Below is a small trained network, with its code and all its weights. Each question gives an input and a class and asks what happens when units are switched off, that is, made to give their printed mean instead of their output.

import numpy as np


def w(rows, s, z=0):
    codes = np.array(rows[::2]) - 128.0
    scale = np.full(codes.shape[1], s)
    scale[-1] = z or s
    return codes * scale


def f(y):
    return y / 2 * (1 + np.tanh(0.7978845608 * (y + 0.044715 * y**3)))


def log_softmax(a):
    a = a - a.max(-1, keepdims=True)
    return a - np.log(np.exp(a).sum(-1, keepdims=True))


def net(x, mask):
    res = np.array(x, float).reshape(1, 8) / 4 @ E
    y = f(res @ A[0][:, :-1].T + A[0][:, -1])
    res = res + np.where(mask, y, B[0][:, -1]) @ B[0][:, :-1]
    return log_softmax(res[-1] @ U[:, :-1].T + U[:, -1])


A, B = {}, {}
E = w([
[79,60,178,100,41,218,245],'x0',
[121,132,124,130,122,126,126],'x1',
[128,135,122,130,127,124,134],'x2',
[77,195,85,41,234,253,111],'x3',
[131,125,126,135,133,124,137],'x4',
[56,220,254,63,84,52,80],'x5',
[125,129,127,130,130,125,139],'x6',
[124,125,120,131,131,127,130],'x7',
],0.0051)
A[0] = w([
[178,81,162,185,61,56,150,84],'n1',
[80,180,106,27,190,227,133,96],'n2',
[199,182,68,185,223,32,3,71],'n3',
[188,50,13,198,171,175,174,15],'n4',
[105,60,172,104,64,209,220,6],'n5',
[196,75,174,186,57,45,153,22],'n6',
[83,190,102,30,186,218,145,97],'n7',
[28,224,238,57,98,58,109,111],'n8',
],0.0051,0.0022)
B[0] = w([
[93,122,56,169,142,84,96,185],'n1',
[89,73,46,224,116,41,44,236],'n2',
[70,242,123,49,1,208,226,241],'n3',
[223,68,245,81,42,229,35,206],'n4',
[66,230,83,90,24,165,180,185],'n5',
[78,121,32,189,114,77,61,185],'n6',
[101,82,44,217,121,50,44,230],'n7',
[233,20,220,115,115,216,28,254],'n8',
],0.0061,0.0036)
U = w([
[134,116,134,115,161,120,150,253],'0',
[132,112,132,132,161,106,153,230],'1',
[255,57,189,86,109,200,53,30],'2',
[35,103,47,227,126,42,77,32],'3',
[42,253,107,30,55,175,227,33],'4',
],0.007,0.0073)

Each question gives the input, the list of numbers given to net, and the class t.
The units are the neurons (one row each of A and B). Each row of codes is followed by its name. A weight is (code - 128) times the scale printed after its matrix; where a second scale follows, it is the last column's (A, B and U).
mask holds one flag per neuron, in row order. A switched-off neuron (its flag False) gives its mean, the last column of its row in B, instead of its output. The means were averaged over made-up inputs and are rounded, as every weight is.
A unit's drop is (log p(t) with every unit on - log p(t) with that unit switched off) / (log p(t) with every unit on - log p(t) with every unit switched off).
The circuit of an input: a set's keep is (log p(t) with only the set's units on - log p(t) with every unit switched off) / (log p(t) with every unit on - log p(t) with every unit switched off). Starting from all 8 units, units are removed one at a time, each time the one whose removal leaves the highest keep (on an exact tie, the one counted first), for as long as the keep stays at least 0.8.
units of the circuit, in order: the units of the circuit, biggest drop first
unit that matters most: the unit with the biggest drop
k most important neurons: the k neurons with the biggest drops, biggest first
drop when u is switched off: that unit's drop, to one decimal
input [6,6,4,-7,3,0,-2,-6], class 3: 2 most important neurons => n6, n1
input [-8,-5,-4,-4,2,4,-7,-7], class 4: units of the circuit, in order => n3
input [3,-2,-3,5,0,1,-7,-2], class 3: 2 most important neurons => n2, n7
input [-4,2,2,6,-6,0,-4,-2], class 3: 4 most important neurons => n2, n7, n4, n8
input [4,5,2,0,-2,-8,3,-2], class 2: 2 most important neurons => n4, n3
input [0,1,-4,5,8,-1,3,-3], class 3: 3 most important neurons => n2, n7, n8
input [-4,1,-3,1,-6,-1,6,-2], class 4: 2 most important neurons => n3, n8
input [-8,-1,-2,-3,1,-6,0,-7], class 4: 2 most important neurons => n3, n8
input [8,5,-7,-3,0,-3,-5,2], class 4: 2 most important neurons => n5, n8
input [-7,1,0,3,3,5,-5,-4], class 4: 2 most important neurons => n3, n4
input [-5,-4,-8,-3,7,-1,6,2], class 4: drop when n2 is switched off => 0.2
input [1,2,-7,7,4,8,-4,-3], class 2: drop when n4 is switched off => -0.1
input [2,-1,2,4,-7,7,5,5], class 2: drop when n5 is switched off => 0.0
input [0,-4,-6,1,-7,-8,-1,-3], class 2: unit that matters most => n4
